Below are the code and all the weights of a small trained network. Each question names an input and a target symbol and asks about switching units off, where a switched-off unit gives its printed mean instead of its output.

import numpy as np


def w(rows, s, z=0):
    codes = np.array(rows[::2]) - 128.0
    scale = np.full(codes.shape[1], s)
    scale[-1] = z or s
    return codes * scale


def norm(h):
    return h / np.sqrt((h * h).mean(-1, keepdims=True) + 1e-5)


def f(y):
    return y / 2 * (1 + np.tanh(0.7978845608 * (y + 0.044715 * y**3)))


def softmax(a):
    e = np.exp(a - a.max(-1, keepdims=True))
    return e / e.sum(-1, keepdims=True)


def log_softmax(a):
    a = a - a.max(-1, keepdims=True)
    return a - np.log(np.exp(a).sum(-1, keepdims=True))


def net(x, mask):
    ids = ['αβγδεζηθλμτφψω'.index(c) for c in x.split()]
    T = len(ids)
    res = E[ids] + P[:T]
    u = 0
    for l in range(2):
        r = norm(res)
        for j in range(3):
            rows = slice(2 * j, 2 * j + 2)
            q, k, v = (r @ M[l][rows].T for M in (Q, K, V))
            z = softmax(np.where(np.tri(T) > 0, q @ k.T / 2**0.5, -1e9)) @ v
            o = O[l][rows]
            res = res + np.where(mask[u + j], z, o[:, -1]) @ o[:, :-1]
        u += 3
        y = f(norm(res) @ A[l][:, :-1].T + A[l][:, -1])
        res = res + np.where(mask[u : u + 4], y, B[l][:, -1]) @ B[l][:, :-1]
        u += 4
    return log_softmax(norm(res)[-1] @ U[:, :-1].T + U[:, -1])


Q, K, V, O, A, B = {}, {}, {}, {}, {}, {}
E = w([
[115,133,115,133],'α',
[76,140,125,142],'β',
[169,134,155,169],'γ',
[119,124,253,142],'δ',
[101,132,91,136],'ε',
[139,116,116,160],'ζ',
[109,177,128,115],'η',
[177,116,131,175],'θ',
[115,108,118,201],'λ',
[136,146,72,178],'μ',
[126,119,112,97],'τ',
[52,118,152,172],'φ',
[130,174,153,129],'ψ',
[143,142,167,168],'ω',
],0.029)
P = w([
[19,6,220,124],'0',
[66,81,117,141],'1',
[74,93,91,150],'2',
[79,103,65,153],'3',
[87,112,58,168],'4',
[85,126,24,183],'5',
[68,115,39,142],'6',
],0.0023)
Q[0] = w([
[202,143,205,184],'0.h0',
[204,98,72,171],'0.h0',
[215,8,130,93],'0.h1',
[30,56,66,79],'0.h1',
[98,175,27,163],'0.h2',
[185,79,181,153],'0.h2',
],0.018)
K[0] = w([
[251,161,244,165],'0.h0',
[144,88,82,217],'0.h0',
[193,34,151,15],'0.h1',
[70,209,42,20],'0.h1',
[167,82,47,105],'0.h2',
[104,110,200,171],'0.h2',
],0.016)
V[0] = w([
[48,144,117,103],'0.h0',
[47,174,135,167],'0.h0',
[173,93,116,91],'0.h1',
[33,105,152,196],'0.h1',
[93,173,129,246],'0.h2',
[140,96,75,144],'0.h2',
],0.012)
O[0] = w([
[183,210,84,148,228],'0.h0',
[79,207,78,1,254],'0.h0',
[195,148,98,166,33],'0.h1',
[82,48,126,142,245],'0.h1',
[40,62,160,31,188],'0.h2',
[166,85,96,151,147],'0.h2',
],0.0082,0.008)
A[0] = w([
[202,35,131,89,142],'0.n0',
[123,111,128,250,57],'0.n1',
[194,78,95,171,45],'0.n2',
[162,151,203,186,251],'0.n3',
],0.016,0.0015)
B[0] = w([
[80,121,152,40,157],'0.n0',
[114,182,7,84,255],'0.n1',
[40,115,193,43,176],'0.n2',
[169,102,236,76,210],'0.n3',
],0.014,0.003)
Q[1] = w([
[113,77,210,147],'1.h0',
[142,135,196,1],'1.h0',
[53,143,150,212],'1.h1',
[103,172,21,189],'1.h1',
[112,182,7,123],'1.h2',
[111,185,223,132],'1.h2',
],0.019)
K[1] = w([
[184,152,192,228],'1.h0',
[248,21,147,84],'1.h0',
[20,61,199,67],'1.h1',
[3,202,134,146],'1.h1',
[172,160,36,90],'1.h2',
[137,174,240,106],'1.h2',
],0.016)
V[1] = w([
[233,122,121,59],'1.h0',
[124,115,147,106],'1.h0',
[124,162,137,194],'1.h1',
[116,61,138,165],'1.h1',
[37,177,159,132],'1.h2',
[183,245,127,174],'1.h2',
],0.012)
O[1] = w([
[113,85,199,47,56],'1.h0',
[152,140,128,113,168],'1.h0',
[122,176,99,82,54],'1.h1',
[39,166,196,68,57],'1.h1',
[169,65,209,53,255],'1.h2',
[1,84,133,101,68],'1.h2',
],0.0083,0.0076)
A[1] = w([
[248,135,244,177,4],'1.n0',
[59,68,146,155,136],'1.n1',
[146,195,221,70,171],'1.n2',
[233,253,193,178,111],'1.n3',
],0.013,0.0019)
B[1] = w([
[116,179,14,97,171],'1.n0',
[111,162,107,196,153],'1.n1',
[162,137,138,212,253],'1.n2',
[9,91,154,115,137],'1.n3',
],0.015,0.0056)
U = w([
[116,40,133,125,214],'α',
[142,155,67,164,141],'β',
[149,98,65,131,43],'γ',
[119,164,203,146,188],'δ',
[54,145,159,161,109],'ε',
[103,90,113,196,252],'ζ',
[155,249,153,78,16],'η',
[196,76,79,172,101],'θ',
[224,136,156,113,106],'λ',
[140,111,164,120,240],'μ',
[41,117,120,71,65],'τ',
[163,177,99,208,189],'φ',
[150,77,86,61,26],'ψ',
[147,169,168,168,254],'ω',
],0.015,0.0033)

Each question gives the input, a string of symbols that net reads in full, and the target symbol t.
The units are the heads (2 rows each of Q, K, V and O) and the neurons (one row each of A and B). Each row of codes is followed by its name. A weight is (code - 128) times the scale printed after its matrix; where a second scale follows, it is the last column's (O, A, B and U).
mask holds one flag per unit, layer by layer, with each layer's heads first. A switched-off unit (its flag False) gives its mean, the last column of its rows in O or B, instead of its output. The means were averaged over made-up inputs and are rounded, as every weight is.
A unit's drop is (log p(t) with every unit on - log p(t) with that unit switched off) / (log p(t) with every unit on - log p(t) with every unit switched off).
The circuit of an input: a set's keep is (log p(t) with only the set's units on - log p(t) with every unit switched off) / (log p(t) with every unit on - log p(t) with every unit switched off). Starting from the 12 units with the biggest drops (on a tie, the unit counted first), units are removed one at a time, each time the one whose removal leaves the highest keep (on an exact tie, the one counted first), for as long as the keep stays at least 0.8.
units of the circuit, in order: the units of the circuit, biggest drop first
top k neurons: the k neurons with the biggest drops, biggest first
k most important neurons of layer l: the k neurons of layer l with the biggest drops, biggest first
drop when u is switched off: that unit's drop, to one decimal
input η μ τ η β β, target β: units of the circuit, in order	[0.n1; 0.h2]
input λ η β η τ β η, target β: units of the circuit, in order	[0.h2; 0.h1; 0.n1; 0.h0]
input η δ β η λ τ β, target β: units of the circuit, in order	[0.h2; 0.n1]
input β η η β, target η: units of the circuit, in order	[0.h0; 0.h1]
input τ η η η, target ε: units of the circuit, in order	[0.h2; 1.n3]
input ζ β ζ α δ τ τ, target β: units of the circuit, in order	[1.h2; 0.h2]
input ζ η τ ζ, target τ: top 2 neurons	[0.n2; 0.n1]
input ψ μ τ, target λ: top 2 neurons	[0.n2; 0.n3]
input λ β λ ψ μ, target θ: 2 most important neurons of layer 0	[0.n1; 0.n2]
input γ η η μ τ, target λ: 2 most important neurons of layer 0	[0.n2; 0.n1]
input ζ η η τ, target τ: top 3 neurons	[0.n1; 1.n3; 0.n2]
input τ ψ γ ζ ψ η, target τ: top neuron	[1.n3]
input η ψ η η μ, target θ: top 2 neurons	[0.n3; 0.n1]
input ζ τ δ β ζ, target τ: top 2 neurons	[0.n1; 0.n2]
input η η μ δ β τ, target β: most important neuron of layer 1	[1.n2]
input τ η η, target ε: 3 most important neurons of layer 1	[1.n3; 1.n2; 1.n0]
input τ η ζ η, target τ: top 4 neurons	[1.n3; 0.n3; 1.n2; 0.n1]
input α β ζ, target α: drop when 0.n0 is switched off	0.9
input β η β η β, target η: drop when 1.n1 is switched off	0.0
input η β μ τ β η η, target β: drop when 1.h1 is switched off	0.0
input η δ ζ, target α: most important neuron of layer 0	[0.n0]
